[[123 125 124 148]
 [145 126 141 136]
 [137 126 135 150]
 [126 126 126 105]]
->
[[125 124]
 [126 141]]

[[136 153 120 117]
 [139 151 124 115]
 [114 114 129 114]]
->
[[153 120]
 [151 124]]

[[111 134 149]
 [134 102 110]]
->
[[134 149]
 [102 110]]

[[134 103 117 121]
 [137 111 131 131]]
->
[[103 117]
 [111 131]]

[[143 134 146 110 129]
 [122 121 132 139 155]
 [121 118 134 130 108]
 [133 118 118 118 114]
 [124 118 129 124 110]]
->
[[134 146]
 [121 132]]

[[118 126 108 129 115]
 [125 119 124 120 154]]
->
[[126 108]
 [119 124]]

[[128 138 149 130]
 [128 140 156 130]
 [128 144 155 132]]
->
[[138 149]
 [140 156]]

[[130 123 141 123]
 [124 106 127 103]
 [130 128 116 102]]
->
[[123 141]
 [106 127]]

[[131 134 120 123]
 [114 121 154 141]
 [111 123 154 142]
 [139 132 107 113]
 [121 119 103 109]]
->
[[134 120]
 [121 154]]
---
[[116 114 129 123]
 [141 151 128 124]]
->
[116 151]

[[127 135 151 131 117]
 [126 127 114 128 125]
 [108 104 119 103 144]
 [101  98 108 113 143]]
->
[127 127 119 113]

[[124 141 154 148 130]
 [111 123 140 155 151]]
->
[124 123]

[[124 147 121 109]
 [124 141 141 149]
 [118 147 115 117]
 [130 124 126 109]]
->
[124 141 115 109]

[[127 132 127 121]
 [122 117 102 116]]
->
[127 117]

[[122 122 139 131]
 [126 123 129 128]
 [128 107 125 121]]
->
[122 123 125]

[[130 148 146]
 [127 133 154]
 [128 134 155]]
->
[130 133 155]

[[137 106 112  99]
 [110 138 126 152]
 [138 114 150 155]
 [111 137 107 127]
 [117 154 117 135]]
->
[137 138 150 127]
---
[[103 113 113 115]
 [120 110 153 127]
 [107 144 120 145]
 [126 131 126 135]]
->
[[110 153]
 [144 120]]

[[124 103 121 114]
 [148 138 105 103]
 [111 126 155 131]]
->
[[138 105]
 [126 155]]

[[137 137 150]
 [121 114  98]
 [144 121 104]]
->
[[114  98]
 [121 104]]

[[140 138 129 136]
 [141 124  99 121]
 [132 121 120 117]
 [118 154 112 150]]
->
[[124  99]
 [121 120]]

[[140 118 147 100 137]
 [111 113 137 144 124]
 [138 138 110 138 115]
 [134 144 138 123 139]
 [136 142 137 121 143]]
->
[[113 137]
 [138 110]]

[[108 121 155]
 [109 125 132]
 [111 123 149]]
->
[[125 132]
 [123 149]]

[[115 147 115 131 143]
 [110 130 112 129 143]
 [153 122 148 123 123]
 [126 104 131 142 106]
 [143 123 122 116 134]]
->
[[130 112]
 [122 148]]

[[140 127 128]
 [137 126 129]
 [147 108 125]
 [135 135 133]
 [103 145 127]]
->
[[126 129]
 [108 125]]
---
[[110 125 130 126]
 [128 128 128 128]
 [140 137 144 122]
 [152 129 131 121]
 [127 128 128 129]]
->
[[128 128]
 [137 144]]

[[122 135 149 139]
 [142 139 120 135]
 [149 114 131 133]
 [156 144 119 139]
 [120 117 152 123]]
->
[[139 120]
 [114 131]]

[[127 118 124 116 158]
 [132 137 120 129 130]
 [128 132 121 128 125]
 [130 133 131 130 124]
 [118 123 131 129 127]]
->
[[137 120]
 [132 121]]

[[100 131 131]
 [111 137 144]
 [146 126 123]
 [107 126 126]
 [119 133 140]]
->
[[137 144]
 [126 123]]

[[140 146 103 108 147]
 [108 140  99 119 108]
 [124 152 112 107 151]
 [141 132 155 119  99]]
->
[[140  99]
 [152 112]]

[[146 146 142 116 126]
 [104 116 124 126 114]
 [128 105 144 119 121]
 [144 137 150 108 119]
 [145 148 138 121 127]]
->
[[116 124]
 [105 144]]

[[126 139 125 131]
 [114 135 152 157]
 [131 118 118 130]
 [114 144 141 156]]
->
[[135 152]
 [118 118]]
---
[[110 137 132 103]
 [116 138 131 114]
 [115 137 124 122]]
->
[[138 131]
 [137 124]]

[[129 118 140 134 133]
 [128 136 132 153 148]
 [128 138 123 139 136]
 [128 131 142 137 135]
 [128 130 135 122 127]]
->
[[136 132]
 [138 123]]

[[105 115 125 138]
 [143 133 138 112]
 [124 107 133 130]]
->
[[133 138]
 [107 133]]

[[128 107 106]
 [129 135 134]
 [129 129 127]
 [130 142 141]
 [128 114 113]]
->
[[135 134]
 [129 127]]

[[146 116 105 135 125]
 [131 149 128 128 120]
 [138 145 132 123 122]]
->
[[149 128]
 [145 132]]

[[134 124 134]
 [128 105 147]
 [132 127 131]
 [132 124 134]
 [132 127 132]]
->
[[105 147]
 [127 131]]

[[130 155 146]
 [130 153 149]
 [153 130 147]]
->
[[153 149]
 [130 147]]
